Here is a tiny trained network, its code and every weight. The questions are about switching its units off for an input and a target symbol, where a switched-off unit gives its printed mean instead of its output.

import numpy as np


def w(rows, s, z=0):
    codes = np.array(rows[::2]) - 128.0
    scale = np.full(codes.shape[1], s)
    scale[-1] = z or s
    return codes * scale


def norm(h):
    return h / np.sqrt((h * h).mean(-1, keepdims=True) + 1e-5)


def f(y):
    return y / 2 * (1 + np.tanh(0.7978845608 * (y + 0.044715 * y**3)))


def softmax(a):
    e = np.exp(a - a.max(-1, keepdims=True))
    return e / e.sum(-1, keepdims=True)


def log_softmax(a):
    a = a - a.max(-1, keepdims=True)
    return a - np.log(np.exp(a).sum(-1, keepdims=True))


def net(x, mask):
    ids = ['ΔΠΣΦΩαβγζηθμξ'.index(c) for c in x.split()]
    T = len(ids)
    res = E[ids] + P[:T]
    q, k, v = (norm(res) @ M[0].T for M in (Q, K, V))
    z = softmax(np.where(np.tri(T) > 0, q @ k.T / 2**0.5, -1e9)) @ v
    res = res + np.where(mask[0], z, O[0][:, -1]) @ O[0][:, :-1]
    y = f(norm(res) @ A[0][:, :-1].T + A[0][:, -1])
    res = res + np.where(mask[1:17], y, B[0][:, -1]) @ B[0][:, :-1]
    return log_softmax(norm(res)[-1] @ U[:, :-1].T + U[:, -1])


Q, K, V, O, A, B = {}, {}, {}, {}, {}, {}
E = w([
[15,121,39,139,196],'Δ',
[26,105,12,194,128],'Π',
[80,155,138,186,1],'Σ',
[44,133,94,167,75],'Φ',
[43,121,203,66,108],'Ω',
[29,140,114,106,155],'α',
[63,188,20,177,183],'β',
[40,125,101,137,127],'γ',
[35,136,82,118,183],'ζ',
[56,167,54,194,97],'η',
[65,187,125,146,89],'θ',
[57,166,159,114,94],'μ',
[67,167,191,127,18],'ξ',
],0.0043)
P = w([
[232,228,167,162,177],'0',
[58,22,173,111,111],'1',
[93,249,120,225,83],'2',
[71,14,162,96,102],'3',
[94,246,106,213,93],'4',
[82,17,156,86,91],'5',
[88,236,95,223,93],'6',
[81,28,146,71,82],'7',
[84,242,86,208,111],'8',
[98,23,143,54,72],'9',
[83,222,57,191,82],'10',
[121,30,132,33,66],'11',
[107,226,3,144,57],'12',
[75,11,148,64,98],'13',
],0.0068)
Q[0] = w([
[145,38,122,3,100],'H1',
[65,192,43,193,80],'H1',
],0.018)
K[0] = w([
[184,144,229,227,198],'H1',
[229,106,71,8,75],'H1',
],0.013)
V[0] = w([
[114,122,9,163,173],'H1',
[124,128,139,55,202],'H1',
],0.014)
O[0] = w([
[101,79,64,168,49,8],'H1',
[98,110,212,248,136,149],'H1',
],0.019,0.0017)
A[0] = w([
[132,185,162,236,151,49],'N1',
[121,22,141,195,85,94],'N2',
[252,24,169,153,162,184],'N3',
[130,210,182,136,183,124],'N4',
[191,181,107,223,191,161],'N5',
[88,121,116,74,178,216],'N6',
[91,203,111,138,126,174],'N7',
[124,123,158,82,148,156],'N8',
[128,116,140,83,149,130],'N9',
[40,47,185,170,108,157],'N10',
[92,45,53,122,68,9],'N11',
[246,212,73,179,126,64],'N12',
[120,143,96,35,106,153],'N13',
[95,40,51,132,47,157],'N14',
[189,70,120,49,139,89],'N15',
[207,183,161,171,145,99],'N16',
],0.014,0.012)
B[0] = w([
[21,183,99,113,198,178],'N1',
[50,146,132,162,100,203],'N2',
[1,133,110,121,157,144],'N3',
[110,72,80,143,152,209],'N4',
[192,137,163,85,64,192],'N5',
[126,148,159,166,70,228],'N6',
[78,57,145,102,121,201],'N7',
[123,147,116,118,79,170],'N8',
[140,138,99,103,103,150],'N9',
[230,164,100,88,108,252],'N10',
[67,135,148,23,57,156],'N11',
[34,111,139,157,87,133],'N12',
[166,142,73,197,145,192],'N13',
[174,115,173,147,224,233],'N14',
[67,68,133,140,185,150],'N15',
[202,99,106,130,119,150],'N16',
],0.012)
U = w([
[102,149,238,123,191,98],'Δ',
[174,51,80,103,53,102],'Π',
[157,119,56,209,182,119],'Σ',
[174,61,126,132,209,187],'Φ',
[133,193,176,224,181,145],'Ω',
[41,89,144,104,96,253],'α',
[208,187,143,83,100,235],'β',
[165,82,225,66,107,69],'γ',
[87,134,60,193,49,32],'ζ',
[69,249,132,121,98,58],'η',
[143,50,198,206,91,85],'θ',
[146,168,6,95,118,64],'μ',
[100,181,109,84,232,122],'ξ',
],0.019,0.0043)

Each question gives the input, a string of symbols that net reads in full, and the target symbol t.
The units are the heads (2 rows each of Q, K, V and O) and the neurons (one row each of A and B). Each row of codes is followed by its name. A weight is (code - 128) times the scale printed after its matrix; where a second scale follows, it is the last column's (O, A, B and U).
mask holds one flag per unit, heads first, then neurons. A switched-off unit (its flag False) gives its mean, the last column of its rows in O or B, instead of its output. The means were averaged over made-up inputs and are rounded, as every weight is.
A unit's drop is (log p(t) with every unit on - log p(t) with that unit switched off) / (log p(t) with every unit on - log p(t) with every unit switched off).
The circuit of an input: a set's keep is (log p(t) with only the set's units on - log p(t) with every unit switched off) / (log p(t) with every unit on - log p(t) with every unit switched off). Starting from the 12 units with the biggest drops (on a tie, the unit counted first), units are removed one at a time, each time the one whose removal leaves the highest keep (on an exact tie, the one counted first), for as long as the keep stays at least 0.8.
circuit, biggest first: the units of the circuit, biggest drop first
k most important neurons: the k neurons with the biggest drops, biggest first
input η γ Π Π γ η, target Φ: circuit, biggest first => (N14)
input γ α η, target ξ: circuit, biggest first => (N1, N6)
input α η γ ζ θ γ Σ Ω μ η θ Ω, target η: 2 most important neurons => (N3, N10)
input γ θ θ η Δ, target Σ: 3 most important neurons => (N13, N14, N10)
input Σ Φ γ Π α Σ Δ Σ γ Π, target μ: circuit, biggest first => (H1, N13)
input β α γ β ζ η Φ, target Σ: circuit, biggest first => (H1, N13, N14, N10)
input α Δ ξ Δ ξ Σ, target η: 2 most important neurons => (N10, N14)
input α Φ ζ μ γ η α β Δ ξ Δ β γ, target θ: circuit, biggest first => (N14, H1)
input μ Σ Δ μ γ Σ α ζ ξ Π Φ Π Ω Π, target α: 3 most important neurons => (N10, N14, N3)
input Σ γ μ ξ Δ α γ, target ξ: circuit, biggest first => (N1, N2)
input Ω β γ Σ γ, target μ: 2 most important neurons => (N14, N13)
input Φ μ Ω η α μ Φ ξ Π, target β: circuit, biggest first => (H1, N1)
input Π Π μ γ ζ γ γ β θ Φ γ μ α Ω, target Π: circuit, biggest first => (N11, N14)
input η γ ζ γ Σ Ω ζ α Δ μ ξ ζ, target Φ: circuit, biggest first => (N14, H1)
input Π Φ γ α α Δ Δ Δ Π, target Ω: 3 most important neurons => (N14, N4, N2)
input γ Δ ζ Φ α γ μ ζ, target β: circuit, biggest first => (N10)
input μ γ ζ γ α ξ ζ Δ ζ, target Ω: 3 most important neurons => (N14, N4, N2)
input Δ Δ γ γ Δ γ γ μ Ω γ ξ μ, target θ: 2 most important neurons => (N14, N2)
input μ γ Δ γ β μ γ α Δ γ, target α: 2 most important neurons => (N10, N14)
input ζ θ Δ, target Π: most important neuron => (N4)
